Here is a tiny trained network, its code and every weight. The questions are about switching its units off for an input and a target symbol, where a switched-off unit gives its printed mean instead of its output.

import numpy as np


def w(rows, s, z=0):
    codes = np.array(rows[::2]) - 128.0
    scale = np.full(codes.shape[1], s)
    scale[-1] = z or s
    return codes * scale


def f(y):
    return np.maximum(y, 0)


def softmax(a):
    e = np.exp(a - a.max(-1, keepdims=True))
    return e / e.sum(-1, keepdims=True)


def log_softmax(a):
    a = a - a.max(-1, keepdims=True)
    return a - np.log(np.exp(a).sum(-1, keepdims=True))


def net(x, mask):
    ids = ['αβγζηθλμξπστφ'.index(c) for c in x.split()]
    T = len(ids)
    res = E[ids] + P[:T]
    r = res
    for j in range(2):
        rows = slice(2 * j, 2 * j + 2)
        q, k, v = (r @ M[0][rows].T for M in (Q, K, V))
        z = softmax(np.where(np.tri(T) > 0, q @ k.T / 2**0.5, -1e9)) @ v
        o = O[0][rows]
        res = res + np.where(mask[j], z, o[:, -1]) @ o[:, :-1]
    y = f(res @ A[0][:, :-1].T + A[0][:, -1])
    res = res + np.where(mask[2:14], y, B[0][:, -1]) @ B[0][:, :-1]
    return log_softmax(res[-1] @ U[:, :-1].T + U[:, -1])


Q, K, V, O, A, B = {}, {}, {}, {}, {}, {}
E = w([
[164,137,166,165,139,106,66,210],'α',
[136,179,157,113,126,155,120,113],'β',
[159,6,182,112,193,62,53,5],'γ',
[67,66,105,200,111,89,115,197],'ζ',
[125,140,58,182,156,113,176,102],'η',
[77,100,43,206,140,96,167,127],'θ',
[109,153,109,132,129,149,176,87],'λ',
[186,175,149,146,162,127,101,151],'μ',
[45,92,115,126,83,136,160,115],'ξ',
[144,128,77,211,160,86,118,169],'π',
[96,142,164,95,94,162,142,119],'σ',
[166,174,111,141,152,134,157,107],'τ',
[110,113,193,121,96,137,107,188],'φ',
],0.013)
P = w([
[135,161,141,180,61,117,85,102],'0',
[94,64,157,219,143,220,71,102],'1',
[48,163,210,96,208,29,193,129],'2',
[94,218,201,118,140,10,157,122],'3',
[99,77,67,13,193,156,138,211],'4',
[212,64,119,208,28,255,144,111],'5',
[84,167,242,251,121,111,173,58],'6',
[222,43,35,60,67,233,179,183],'7',
],0.0082)
Q[0] = w([
[209,76,20,43,110,171,119,176],'h0',
[58,170,125,59,193,54,136,171],'h0',
[122,130,201,231,115,138,112,55],'h1',
[204,73,68,132,69,251,149,167],'h1',
],0.015)
K[0] = w([
[87,135,112,144,186,245,150,197],'h0',
[170,100,96,173,61,191,75,97],'h0',
[88,238,141,114,98,33,188,174],'h1',
[124,47,153,55,246,79,115,90],'h1',
],0.014)
V[0] = w([
[22,2,71,146,120,103,139,122],'h0',
[35,117,67,75,65,139,226,42],'h0',
[126,201,139,66,126,210,192,48],'h1',
[77,101,241,45,38,170,67,158],'h1',
],0.0083)
O[0] = w([
[41,201,254,234,101,65,113,44,120],'h0',
[11,204,170,134,219,106,37,146,144],'h0',
[98,155,58,79,207,181,81,205,141],'h1',
[212,185,186,251,200,254,173,160,255],'h1',
],0.0091,0.0049)
A[0] = w([
[99,134,126,78,126,72,30,63,3],'n0',
[169,74,93,153,205,94,92,52,139],'n1',
[104,88,188,100,72,50,140,97,144],'n2',
[86,163,60,29,136,107,28,200,149],'n3',
[124,127,50,94,164,132,29,197,82],'n4',
[131,70,124,158,104,141,103,179,151],'n5',
[217,14,127,73,84,108,153,80,102],'n6',
[231,108,97,141,128,176,198,115,112],'n7',
[110,55,27,2,77,71,106,130,106],'n8',
[162,70,58,63,147,177,159,166,121],'n9',
[132,129,187,226,140,97,102,72,104],'n10',
[106,141,101,111,178,177,129,222,104],'n11',
],0.0079,0.0047)
B[0] = w([
[51,126,78,179,132,110,93,205,155],'n0',
[47,184,204,74,142,201,91,181,143],'n1',
[144,142,106,187,75,182,134,136,186],'n2',
[109,26,80,127,160,142,191,69,190],'n3',
[111,127,164,66,130,142,220,45,175],'n4',
[145,183,127,91,133,102,168,115,166],'n5',
[102,243,155,159,217,55,103,80,199],'n6',
[61,70,159,132,146,61,144,183,255],'n7',
[248,57,175,171,156,164,33,115,176],'n8',
[147,181,99,52,63,56,117,178,173],'n9',
[131,121,110,2,103,120,97,151,207],'n10',
[155,191,37,161,123,143,121,109,231],'n11',
],0.008,0.0094)
U = w([
[118,166,132,146,149,49,184,91,26],'α',
[138,138,19,48,47,129,184,224,78],'β',
[117,123,138,116,132,120,127,121,49],'γ',
[136,156,162,91,30,164,173,72,171],'ζ',
[122,30,83,197,145,111,61,171,95],'η',
[71,141,78,138,76,92,84,189,56],'θ',
[36,100,116,89,158,141,207,3,189],'λ',
[185,124,130,84,141,94,34,212,74],'μ',
[78,156,218,48,176,128,32,103,96],'ξ',
[197,126,142,216,132,116,96,23,58],'π',
[158,223,80,194,177,201,82,157,252],'σ',
[240,63,123,73,160,155,129,63,123],'τ',
[136,25,223,150,102,166,201,248,195],'φ',
],0.005,0.003)

Each question gives the input, a string of symbols that net reads in full, and the target symbol t.
The units are the heads (2 rows each of Q, K, V and O) and the neurons (one row each of A and B). Each row of codes is followed by its name. A weight is (code - 128) times the scale printed after its matrix; where a second scale follows, it is the last column's (O, A, B and U).
mask holds one flag per unit, heads first, then neurons. A switched-off unit (its flag False) gives its mean, the last column of its rows in O or B, instead of its output. The means were averaged over made-up inputs and are rounded, as every weight is.
A unit's drop is (log p(t) with every unit on - log p(t) with that unit switched off) / (log p(t) with every unit on - log p(t) with every unit switched off).
The circuit of an input: a set's keep is (log p(t) with only the set's units on - log p(t) with every unit switched off) / (log p(t) with every unit on - log p(t) with every unit switched off). Starting from the 12 units with the biggest drops (on a tie, the unit counted first), units are removed one at a time, each time the one whose removal leaves the highest keep (on an exact tie, the one counted first), for as long as the keep stays at least 0.8.
circuit, biggest first: the units of the circuit, biggest drop first
most important unit: the unit with the biggest drop
k most important neurons: the k neurons with the biggest drops, biggest first
heads that matter: for each layer, one digit per head in row order, 1 if its drop is at least 0.15 and else 0, layers parted by /
input σ σ σ σ α φ σ λ, target α: most important unit => n6
input φ φ φ μ σ, target φ: heads that matter => 11
input λ τ λ σ τ φ, target λ: circuit, biggest first => [h1 h0 n3 n4]
input μ φ φ, target μ: 3 most important neurons => [n8 n9 n6]
input σ σ α φ τ, target σ: circuit, biggest first => [h1 n11]
input σ σ α σ φ σ, target α: heads that matter => 11
input ξ φ λ λ, target ξ: circuit, biggest first => [h0 n10]
input σ η λ π λ, target η: circuit, biggest first => [h1 n8 n0 n3]
input η ζ π, target η: heads that matter => 01
input ζ σ τ λ φ φ σ φ, target φ: circuit, biggest first => [h1 n7]
input σ σ σ σ π η σ π, target π: circuit, biggest first => [h1 n8 n6 h0]
input φ ξ τ λ φ σ, target τ: circuit, biggest first => [h1 n8 h0 n3]
input φ φ σ π β σ λ, target π: 2 most important neurons => [n8 n6]
input α α φ σ σ, target α: circuit, biggest first => [n6 h0 h1 n7]
input σ φ α β σ ξ, target α: circuit, biggest first => [n6 h0 h1 n7]
input φ λ φ θ τ λ φ σ, target τ: circuit, biggest first => [h1 n8 n3]
input λ η π, target λ: circuit, biggest first => [h1 n3 n4 h0]
input μ φ η φ γ φ σ, target ζ: circuit, biggest first => [h0 n10 n7]
input α θ σ β γ, target ξ: 2 most important neurons => [n1 n10]
input σ ζ σ σ σ μ τ, target σ: circuit, biggest first => [h1 h0]
input σ φ σ φ η, target φ: 3 most important neurons => [n7 n11 n6]
input λ φ σ ζ, target λ: 2 most important neurons => [n3 n4]
input φ μ τ β σ π, target τ: 3 most important neurons => [n8 n4 n3]
input φ τ λ θ φ, target τ: heads that matter => 01
input σ σ τ α, target σ: heads that matter => 01
